Below are the code and all the weights of a small trained network. Each question names an input and a class and asks about switching units off, where a switched-off unit gives its printed mean instead of its output.

import numpy as np


def w(rows, s, z=0):
    codes = np.array(rows[::2]) - 128.0
    scale = np.full(codes.shape[1], s)
    scale[-1] = z or s
    return codes * scale


def f(y):
    return np.maximum(y, 0)


def log_softmax(a):
    a = a - a.max(-1, keepdims=True)
    return a - np.log(np.exp(a).sum(-1, keepdims=True))


def net(x, mask):
    res = np.array(x, float).reshape(1, 5) / 4 @ E
    y = f(res @ A[0][:, :-1].T + A[0][:, -1])
    res = res + np.where(mask, y, B[0][:, -1]) @ B[0][:, :-1]
    return log_softmax(res[-1] @ U[:, :-1].T + U[:, -1])


A, B = {}, {}
E = w([
[129,124,131,129,133,123,131,129,130,130],'x0',
[131,137,123,125,125,119,128,115,128,120],'x1',
[135,148,26,85,211,145,134,147,137,168],'x2',
[133,82,112,1,65,91,86,154,131,133],'x3',
[70,112,122,158,139,86,85,75,83,223],'x4',
],0.015)
A[0] = w([
[87,127,74,164,206,128,130,66,95,183,132],'neuron 1',
[2,122,118,168,181,102,79,49,59,234,109],'neuron 2',
[178,104,10,44,160,123,89,165,146,168,65],'neuron 3',
[120,118,71,29,139,112,98,158,140,154,20],'neuron 4',
[22,102,161,140,125,32,37,74,49,213,187],'neuron 5',
[132,65,199,59,29,87,76,138,156,91,154],'neuron 6',
[128,187,53,160,243,171,166,129,156,147,130],'neuron 7',
[142,160,221,240,140,151,163,100,119,114,253],'neuron 8',
],0.0084,0.0047)
B[0] = w([
[176,250,145,169,93,63,108,219,106,148,213],'neuron 1',
[148,203,129,177,10,44,51,145,89,149,248],'neuron 2',
[140,117,248,209,174,160,89,102,199,2,210],'neuron 3',
[129,92,144,220,64,157,60,48,168,82,184],'neuron 4',
[46,76,74,128,105,78,62,95,132,155,254],'neuron 5',
[181,141,97,70,26,106,209,153,17,194,223],'neuron 6',
[123,185,105,41,146,146,182,227,130,164,226],'neuron 7',
[123,96,184,157,165,170,96,73,195,28,247],'neuron 8',
],0.0082,0.017)
U = w([
[191,63,216,142,166,181,164,74,192,50,219],'0',
[239,187,110,107,73,79,142,203,57,178,141],'1',
[67,104,171,211,127,100,45,65,174,104,131],'2',
[63,48,42,55,103,85,130,89,80,234,2],'3',
[126,171,88,40,254,160,221,224,174,120,107],'4',
],0.0077,0.0034)

Each question gives the input, the list of numbers given to net, and the class t.
The units are the neurons (one row each of A and B). Each row of codes is followed by its name. A weight is (code - 128) times the scale printed after its matrix; where a second scale follows, it is the last column's (A, B and U).
mask holds one flag per neuron, in row order. A switched-off neuron (its flag False) gives its mean, the last column of its row in B, instead of its output. The means were averaged over made-up inputs and are rounded, as every weight is.
A unit's drop is (log p(t) with every unit on - log p(t) with that unit switched off) / (log p(t) with every unit on - log p(t) with every unit switched off).
The circuit of an input: a set's keep is (log p(t) with only the set's units on - log p(t) with every unit switched off) / (log p(t) with every unit on - log p(t) with every unit switched off). Starting from all 8 units, units are removed one at a time, each time the one whose removal leaves the highest keep (on an exact tie, the one counted first), for as long as the keep stays at least 0.8.
units of the circuit, in order: the units of the circuit, biggest drop first
top k neurons: the k neurons with the biggest drops, biggest first
drop when u is switched off: that unit's drop, to one decimal
input [2,-3,2,5,8], class 2: units of the circuit, in order	[neuron 3]
input [0,4,0,3,7], class 3: top 2 neurons	[neuron 5; neuron 8]
input [-5,-7,0,-4,0], class 0: units of the circuit, in order	[neuron 5; neuron 2]
input [-1,2,-2,5,1], class 3: top 2 neurons	[neuron 1; neuron 2]
input [4,-2,4,2,-1], class 0: units of the circuit, in order	[neuron 2; neuron 3]
input [-3,6,7,1,-4], class 0: top 2 neurons	[neuron 3; neuron 4]
input [1,8,4,-1,5], class 1: top 2 neurons	[neuron 1; neuron 8]
input [-2,-8,4,2,-1], class 0: units of the circuit, in order	[neuron 2; neuron 3]
input [-6,-2,5,0,0], class 4: units of the circuit, in order	[neuron 2; neuron 7]
input [-7,3,1,0,5], class 1: top 4 neurons	[neuron 8; neuron 2; neuron 1; neuron 3]
input [0,0,1,-4,-5], class 4: top 3 neurons	[neuron 3; neuron 7; neuron 4]
input [6,-7,-1,4,7], class 3: top 2 neurons	[neuron 5; neuron 8]
input [-4,5,2,-3,1], class 1: top 2 neurons	[neuron 3; neuron 1]
input [-8,-5,2,-4,6], class 1: units of the circuit, in order	[neuron 1]
input [1,-1,1,-8,-7], class 4: top 2 neurons	[neuron 7; neuron 3]
input [2,-8,1,-2,-7], class 4: top 2 neurons	[neuron 3; neuron 4]
input [-6,4,1,-6,6], class 1: top 2 neurons	[neuron 1; neuron 2]
input [-1,-6,1,-8,-5], class 4: top 2 neurons	[neuron 7; neuron 3]
input [-8,-1,-3,2,8], class 3: top 2 neurons	[neuron 5; neuron 3]
input [-5,3,-1,3,8], class 3: units of the circuit, in order	[neuron 5]
input [-5,-3,6,-1,-8], class 4: top 2 neurons	[neuron 7; neuron 8]
input [-7,5,1,-4,3], class 1: top 3 neurons	[neuron 3; neuron 1; neuron 4]
input [-6,-1,6,8,-5], class 0: drop when neuron 7 is switched off	0.0
input [-4,-7,4,2,-4], class 0: drop when neuron 3 is switched off	0.1
input [-2,-1,4,8,6], class 2: drop when neuron 3 is switched off	0.4
input [-7,-2,-1,-7,-4], class 0: drop when neuron 8 is switched off	0.8
input [7,1,3,-6,-7], class 4: units of the circuit, in order	[neuron 7]
